[137 130 109 103 106 108 118 121 122 138 148 146 149 147 138]
The largest entry -> 149
The 2nd entry from the left -> 130
Give the entry just right of the largest entry.
Answer: 147
Give the last entry.
Answer: 138
The entry just left of the centre entry: 118
